Here is a tiny trained network, its code and every weight. The questions are about switching its units off for an input and a class, where a switched-off unit gives its printed mean instead of its output.

import numpy as np


def w(rows, s, z=0):
    codes = np.array(rows[::2]) - 128.0
    scale = np.full(codes.shape[1], s)
    scale[-1] = z or s
    return codes * scale


def f(y):
    return y / 2 * (1 + np.tanh(0.7978845608 * (y + 0.044715 * y**3)))


def log_softmax(a):
    a = a - a.max(-1, keepdims=True)
    return a - np.log(np.exp(a).sum(-1, keepdims=True))


def net(x, mask):
    res = np.array(x, float).reshape(1, 8) / 4 @ E
    y = f(res @ A[0][:, :-1].T + A[0][:, -1])
    res = res + np.where(mask, y, B[0][:, -1]) @ B[0][:, :-1]
    return log_softmax(res[-1] @ U[:, :-1].T + U[:, -1])


A, B = {}, {}
E = w([
[124,125,128,127,127,125,132,128,130,129,130,127],'x0',
[46,168,41,24,73,222,198,109,23,148,66,126],'x1',
[124,134,127,136,128,131,127,128,133,134,127,128],'x2',
[120,127,124,133,126,130,126,127,134,131,126,128],'x3',
[133,127,133,126,123,139,122,128,130,134,122,128],'x4',
[202,64,1,198,87,64,118,163,69,221,108,128],'x5',
[130,136,130,131,127,120,128,128,119,118,126,128],'x6',
[21,27,216,181,146,127,55,129,21,166,155,130],'x7',
],0.0072)
A[0] = w([
[176,89,161,157,147,105,104,115,180,132,130,128,45],'N0',
[178,111,168,168,139,100,103,144,174,126,137,111,68],'N1',
[104,148,124,143,167,123,133,175,118,121,115,145,98],'N2',
[60,68,183,143,106,130,101,131,70,149,134,143,74],'N3',
[88,128,88,63,143,158,159,149,82,132,115,148,47],'N4',
[100,167,98,96,122,135,107,126,95,126,129,118,41],'N5',
[128,127,168,115,129,177,132,118,142,100,138,123,65],'N6',
[51,79,183,169,130,135,92,111,56,159,135,130,77],'N7',
[111,134,141,117,132,142,118,128,142,115,137,133,68],'N8',
[176,177,102,103,95,115,115,114,166,114,102,126,59],'N9',
[53,170,75,69,81,193,184,117,45,134,93,104,108],'N10',
[93,159,192,101,140,147,143,154,154,89,126,107,45],'N11',
[253,105,192,210,191,44,78,135,232,118,197,131,113],'N12',
[175,88,40,177,104,84,115,168,47,181,125,129,74],'N13',
[18,52,181,175,149,134,50,138,14,153,153,127,85],'N14',
[202,75,19,182,86,101,122,145,46,185,112,103,80],'N15',
[208,190,63,80,124,133,165,131,207,104,119,111,73],'N16',
[71,146,57,35,72,208,198,106,41,137,56,111,111],'N17',
[67,180,218,81,195,195,139,106,157,57,144,103,68],'N18',
[185,109,158,182,149,106,70,121,197,106,140,115,106],'N19',
[143,122,149,130,103,122,141,99,123,131,123,127,116],'N20',
[133,141,136,148,127,138,154,155,115,125,147,142,127],'N21',
[101,151,151,108,147,152,115,151,142,109,165,141,3],'N22',
[200,205,70,90,105,104,188,125,230,124,100,156,69],'N23',
[121,141,118,134,142,124,111,106,131,132,116,144,119],'N24',
[24,204,246,63,163,175,134,108,168,61,145,93,71],'N25',
[114,125,112,140,139,143,128,164,137,115,131,136,120],'N26',
[187,92,47,183,107,89,139,149,58,185,114,108,65],'N27',
[177,89,177,185,142,88,106,149,220,102,129,110,115],'N28',
[87,167,59,51,95,172,163,113,45,149,95,116,99],'N29',
[88,137,42,72,97,208,201,113,46,127,98,132,95],'N30',
[48,177,214,63,159,190,120,83,177,54,157,141,69],'N31',
[191,173,77,76,133,115,144,144,184,112,107,147,66],'N32',
[142,125,132,134,127,131,134,125,111,109,128,121,124],'N33',
[231,224,59,94,120,127,192,124,240,105,107,112,102],'N34',
[15,38,210,160,156,100,47,133,21,179,135,137,87],'N35',
[188,203,100,97,113,114,183,136,195,150,109,155,56],'N36',
[175,76,31,169,104,91,106,146,76,174,107,107,70],'N37',
],0.0059,0.0051)
B[0] = w([
[92,152,164,148,161,110,91,134,121,145,156,130,149],'N0',
[82,164,175,144,146,90,90,152,92,128,165,149,158],'N1',
[130,141,127,121,114,136,136,118,130,152,122,123,122],'N2',
[130,135,82,144,113,194,186,140,81,55,116,70,168],'N3',
[96,147,174,146,159,86,82,139,100,136,169,140,152],'N4',
[134,137,141,143,146,118,103,118,111,141,138,142,127],'N5',
[141,109,134,134,92,96,138,113,131,160,82,131,132],'N6',
[144,131,72,143,117,197,192,111,76,57,128,71,179],'N7',
[140,114,118,113,129,114,125,132,126,120,95,155,122],'N8',
[103,107,106,128,124,158,144,142,127,99,126,101,143],'N9',
[53,192,189,202,203,47,44,197,104,158,210,148,215],'N10',
[159,93,120,95,125,103,107,131,154,162,102,140,146],'N11',
[28,242,206,200,211,73,30,178,47,190,203,152,255],'N12',
[195,99,130,46,80,114,131,104,233,182,67,187,190],'N13',
[134,124,43,144,103,224,234,101,86,23,131,34,217],'N14',
[214,30,117,38,71,71,136,72,255,187,43,210,204],'N15',
[129,80,57,150,111,199,200,111,71,42,133,54,189],'N16',
[52,210,218,211,214,66,34,170,87,168,200,152,236],'N17',
[220,69,111,46,79,79,133,112,197,196,55,197,201],'N18',
[77,195,185,172,198,69,73,162,76,145,191,149,184],'N19',
[134,127,131,113,128,125,121,129,98,128,104,133,125],'N20',
[126,115,132,116,126,127,133,113,112,137,137,135,128],'N21',
[143,120,117,113,111,107,123,130,133,157,107,131,122],'N22',
[126,93,95,149,108,219,201,95,79,54,134,85,197],'N23',
[142,133,152,118,124,132,130,111,111,125,125,133,126],'N24',
[240,40,109,32,34,83,126,93,249,220,13,219,221],'N25',
[110,102,133,123,109,134,113,124,137,130,137,124,126],'N26',
[209,99,146,18,75,98,115,111,208,149,53,182,184],'N27',
[26,192,190,181,176,78,49,198,87,172,180,129,195],'N28',
[75,186,209,200,187,65,51,173,92,157,207,128,203],'N29',
[63,190,202,191,195,75,49,152,101,158,192,153,210],'N30',
[218,49,74,56,63,66,123,122,224,203,72,199,208],'N31',
[120,108,101,135,98,174,169,106,71,95,106,65,165],'N32',
[136,144,134,119,124,134,126,125,130,127,136,129,127],'N33',
[113,75,43,156,87,236,234,82,47,22,130,30,225],'N34',
[130,109,44,136,100,243,233,83,68,14,130,7,227],'N35',
[141,95,81,136,120,192,157,114,61,83,115,67,169],'N36',
[206,91,133,47,87,95,145,99,219,172,54,213,184],'N37',
],0.005,0.0098)
U = w([
[53,182,210,177,187,74,62,159,107,145,175,144,255],'0',
[130,106,91,145,121,253,199,119,99,52,131,52,109],'1',
[214,79,144,72,98,81,119,122,250,172,77,202,16],'2',
],0.0078,0.0016)

Each question gives the input, the list of numbers given to net, and the class t.
The units are the neurons (one row each of A and B). Each row of codes is followed by its name. A weight is (code - 128) times the scale printed after its matrix; where a second scale follows, it is the last column's (A, B and U).
mask holds one flag per neuron, in row order. A switched-off neuron (its flag False) gives its mean, the last column of its row in B, instead of its output. The means were averaged over made-up inputs and are rounded, as every weight is.
A unit's drop is (log p(t) with every unit on - log p(t) with that unit switched off) / (log p(t) with every unit on - log p(t) with every unit switched off).
The circuit of an input: a set's keep is (log p(t) with only the set's units on - log p(t) with every unit switched off) / (log p(t) with every unit on - log p(t) with every unit switched off). Starting from the 12 units with the biggest drops (on a tie, the unit counted first), units are removed one at a time, each time the one whose removal leaves the highest keep (on an exact tie, the one counted first), for as long as the keep stays at least 0.8.
units of the circuit, in order: the units of the circuit, biggest drop first
unit that matters most: the unit with the biggest drop
top k neurons: the k neurons with the biggest drops, biggest first
drop of u: that unit's drop, to one decimal
input [-6,-6,6,0,0,0,3,8], class 1: units of the circuit, in order -> [N35]
input [0,4,-6,-7,8,7,2,6], class 2: top 3 neurons -> [N15, N13, N37]
input [3,-6,5,2,6,5,-8,8], class 1: top 2 neurons -> [N35, N14]
input [-4,6,4,6,-8,7,-8,4], class 2: top 4 neurons -> [N15, N13, N37, N27]
input [-7,6,5,5,7,-6,-1,-3], class 0: top 2 neurons -> [N17, N10]
input [-6,6,8,-7,-3,-7,5,2], class 2: top 3 neurons -> [N25, N31, N18]
input [0,-5,3,-6,4,-3,-7,6], class 1: top 3 neurons -> [N35, N14, N17]
input [-1,6,2,-7,5,6,8,7], class 1: top 2 neurons -> [N35, N14]
input [-4,4,-8,-3,-1,-7,5,6], class 2: top 4 neurons -> [N25, N31, N18, N34]
input [3,-5,5,-4,-4,2,5,-5], class 0: top 2 neurons -> [N12, N35]
input [-6,-1,-4,-1,0,7,-8,6], class 2: top 4 neurons -> [N15, N13, N37, N27]
input [5,4,-5,-1,-1,-1,-3,-4], class 0: top 2 neurons -> [N17, N35]
input [0,-6,3,0,-6,-8,-8,-2], class 2: top 2 neurons -> [N25, N31]
input [-8,-1,7,5,4,7,7,-8], class 1: unit that matters most -> N34
input [4,2,5,-7,-3,3,0,-1], class 2: top 3 neurons -> [N12, N28, N19]
input [-7,6,0,6,2,7,0,4], class 2: top 3 neurons -> [N15, N13, N37]
input [6,6,-5,-2,5,6,3,-3], class 0: drop of N25 -> 0.3
input [2,3,6,7,5,-2,-4,4], class 1: drop of N35 -> 0.1
input [2,1,-1,6,6,1,-2,-8], class 1: drop of N26 -> 0.0
input [-8,-3,2,-5,2,3,3,-4], class 1: drop of N17 -> 0.2
input [-1,8,6,-2,2,-7,-1,-8], class 0: unit that matters most -> N17
